Below is a small trained network, with its code and all its weights. Each question gives an input and a class and asks what happens when units are switched off, that is, made to give their printed mean instead of their output.

import numpy as np


def w(rows, s, z=0):
    codes = np.array(rows[::2]) - 128.0
    scale = np.full(codes.shape[1], s)
    scale[-1] = z or s
    return codes * scale


def norm(h):
    return h / np.sqrt((h * h).mean(-1, keepdims=True) + 1e-5)


def f(y):
    return np.maximum(y, 0)


def log_softmax(a):
    a = a - a.max(-1, keepdims=True)
    return a - np.log(np.exp(a).sum(-1, keepdims=True))


def net(x, mask):
    res = np.array(x, float).reshape(1, 8) / 4 @ E
    u = 0
    for l in range(3):
        y = f(norm(res) @ A[l][:, :-1].T + A[l][:, -1])
        res = res + np.where(mask[u : u + 7], y, B[l][:, -1]) @ B[l][:, :-1]
        u += 7
    return log_softmax(norm(res)[-1] @ U[:, :-1].T + U[:, -1])


A, B = {}, {}
E = w([
[100,162,180,107,254],'x0',
[144,139,120,90,173],'x1',
[113,140,182,147,70],'x2',
[6,87,83,115,145],'x3',
[57,167,183,157,67],'x4',
[181,84,163,211,88],'x5',
[64,39,223,97,153],'x6',
[106,194,152,187,180],'x7',
],0.007)
A[0] = w([
[123,59,43,83,91,80],'L0N1',
[143,207,106,39,157,45],'L0N2',
[24,129,127,140,81,2],'L0N3',
[67,150,107,157,122,82],'L0N4',
[177,198,179,151,121,154],'L0N5',
[166,142,33,25,168,185],'L0N6',
[118,62,173,2,35,122],'L0N7',
],0.0093,0.0028)
B[0] = w([
[161,78,121,55,79,199],'L0N1',
[71,163,103,62,194,187],'L0N2',
[2,113,100,218,117,175],'L0N3',
[119,177,95,110,93,164],'L0N4',
[163,179,208,60,99,207],'L0N5',
[131,155,73,69,177,253],'L0N6',
[88,4,160,109,91,221],'L0N7',
],0.0091,0.0058)
A[1] = w([
[199,166,106,200,80,91],'L1N1',
[16,118,128,126,109,180],'L1N2',
[208,93,33,144,172,47],'L1N3',
[152,68,199,76,188,91],'L1N4',
[7,199,114,150,183,184],'L1N5',
[118,125,152,39,160,142],'L1N6',
[98,169,82,86,155,5],'L1N7',
],0.014,0.0024)
B[1] = w([
[82,200,209,3,125,180],'L1N1',
[124,142,136,235,52,236],'L1N2',
[245,46,48,87,99,193],'L1N3',
[174,80,216,223,198,216],'L1N4',
[204,173,109,241,93,254],'L1N5',
[132,156,173,188,191,230],'L1N6',
[138,118,98,139,195,193],'L1N7',
],0.013,0.0081)
A[2] = w([
[181,198,244,128,56,190],'L2N1',
[29,179,102,156,187,131],'L2N2',
[184,95,77,78,110,102],'L2N3',
[4,32,164,101,105,4],'L2N4',
[51,84,158,168,118,172],'L2N5',
[68,209,92,155,215,77],'L2N6',
[199,125,180,112,119,93],'L2N7',
],0.012,0.0029)
B[2] = w([
[28,144,156,48,149,254],'L2N1',
[140,182,77,96,110,156],'L2N2',
[100,87,55,101,175,178],'L2N3',
[182,4,175,98,87,155],'L2N4',
[126,123,98,166,83,184],'L2N5',
[229,198,175,92,124,173],'L2N6',
[59,117,45,137,177,185],'L2N7',
],0.017,0.0092)
U = w([
[90,138,230,132,187,2],'0',
[41,196,170,22,111,220],'1',
[159,79,179,199,169,82],'2',
[186,80,38,45,148,175],'3',
[91,209,110,202,8,49],'4',
[205,237,106,123,182,236],'5',
[97,4,153,122,31,107],'6',
],0.013,0.0014)

Each question gives the input, the list of numbers given to net, and the class t.
The units are the neurons (one row each of A and B). Each row of codes is followed by its name. A weight is (code - 128) times the scale printed after its matrix; where a second scale follows, it is the last column's (A, B and U).
mask holds one flag per neuron, layer by layer. A switched-off neuron (its flag False) gives its mean, the last column of its row in B, instead of its output. The means were averaged over made-up inputs and are rounded, as every weight is.
A unit's drop is (log p(t) with every unit on - log p(t) with that unit switched off) / (log p(t) with every unit on - log p(t) with every unit switched off).
The circuit of an input: a set's keep is (log p(t) with only the set's units on - log p(t) with every unit switched off) / (log p(t) with every unit on - log p(t) with every unit switched off). Starting from the 12 units with the biggest drops (on a tie, the unit counted first), units are removed one at a time, each time the one whose removal leaves the highest keep (on an exact tie, the one counted first), for as long as the keep stays at least 0.8.
units of the circuit, in order: the units of the circuit, biggest drop first
k most important neurons: the k neurons with the biggest drops, biggest first
top k neurons in layer l: the k neurons of layer l with the biggest drops, biggest first
drop of u: that unit's drop, to one decimal
input [-5,7,8,-4,-1,3,-2,-7], class 1: 3 most important neurons : [L2N1 L1N3 L0N3]
input [0,-4,7,-7,-7,3,4,-3], class 0: top 2 neurons in layer 1 : [L1N4 L1N3]
input [1,-5,7,-1,-2,-4,1,1], class 4: units of the circuit, in order : [L1N2]
input [-8,6,-7,-2,1,-8,5,-4], class 6: 2 most important neurons : [L0N7 L1N5]
input [-2,7,2,-6,-4,3,-2,-2], class 3: top 2 neurons in layer 2 : [L2N3 L2N7]
input [3,-1,-7,-4,4,8,2,3], class 1: 2 most important neurons : [L2N1 L0N7]
input [-4,4,1,5,8,-7,-5,-7], class 4: 2 most important neurons : [L0N3 L1N2]
input [-6,-8,0,-8,-7,1,-6,-1], class 3: top 3 neurons in layer 1 : [L1N3 L1N2 L1N6]
input [-8,4,-7,6,-2,8,3,7], class 3: units of the circuit, in order : [L1N3 L0N7]
input [-7,-6,7,-3,-8,7,-1,-4], class 1: units of the circuit, in order : [L1N1 L2N1]
input [2,1,-6,-7,-8,0,0,3], class 3: top 3 neurons in layer 1 : [L1N3 L1N5 L1N2]
input [3,4,-2,1,-2,0,5,2], class 2: 2 most important neurons : [L1N4 L1N1]
input [7,3,-3,1,-8,2,7,-8], class 2: 2 most important neurons : [L1N4 L2N1]
input [8,-6,-3,5,1,-3,0,0], class 5: units of the circuit, in order : [L2N6]
input [-1,0,-8,-2,1,-7,8,-4], class 6: 3 most important neurons : [L0N7 L1N5 L2N4]
input [2,-4,-3,4,-5,-8,6,3], class 5: top 2 neurons in layer 2 : [L2N6 L2N2]
input [8,-3,2,-8,8,8,-1,7], class 1: drop of L2N1 : 0.1
input [-4,5,-8,-4,4,-6,8,-6], class 6: 3 most important neurons : [L0N7 L2N4 L1N5]
input [6,-7,4,1,0,-4,5,0], class 4: drop of L0N3 : 0.1
input [6,2,8,2,1,2,-7,4], class 1: units of the circuit, in order : [L2N1]
input [-7,-5,8,-4,1,-8,-1,-4], class 6: drop of L0N7 : 0.5
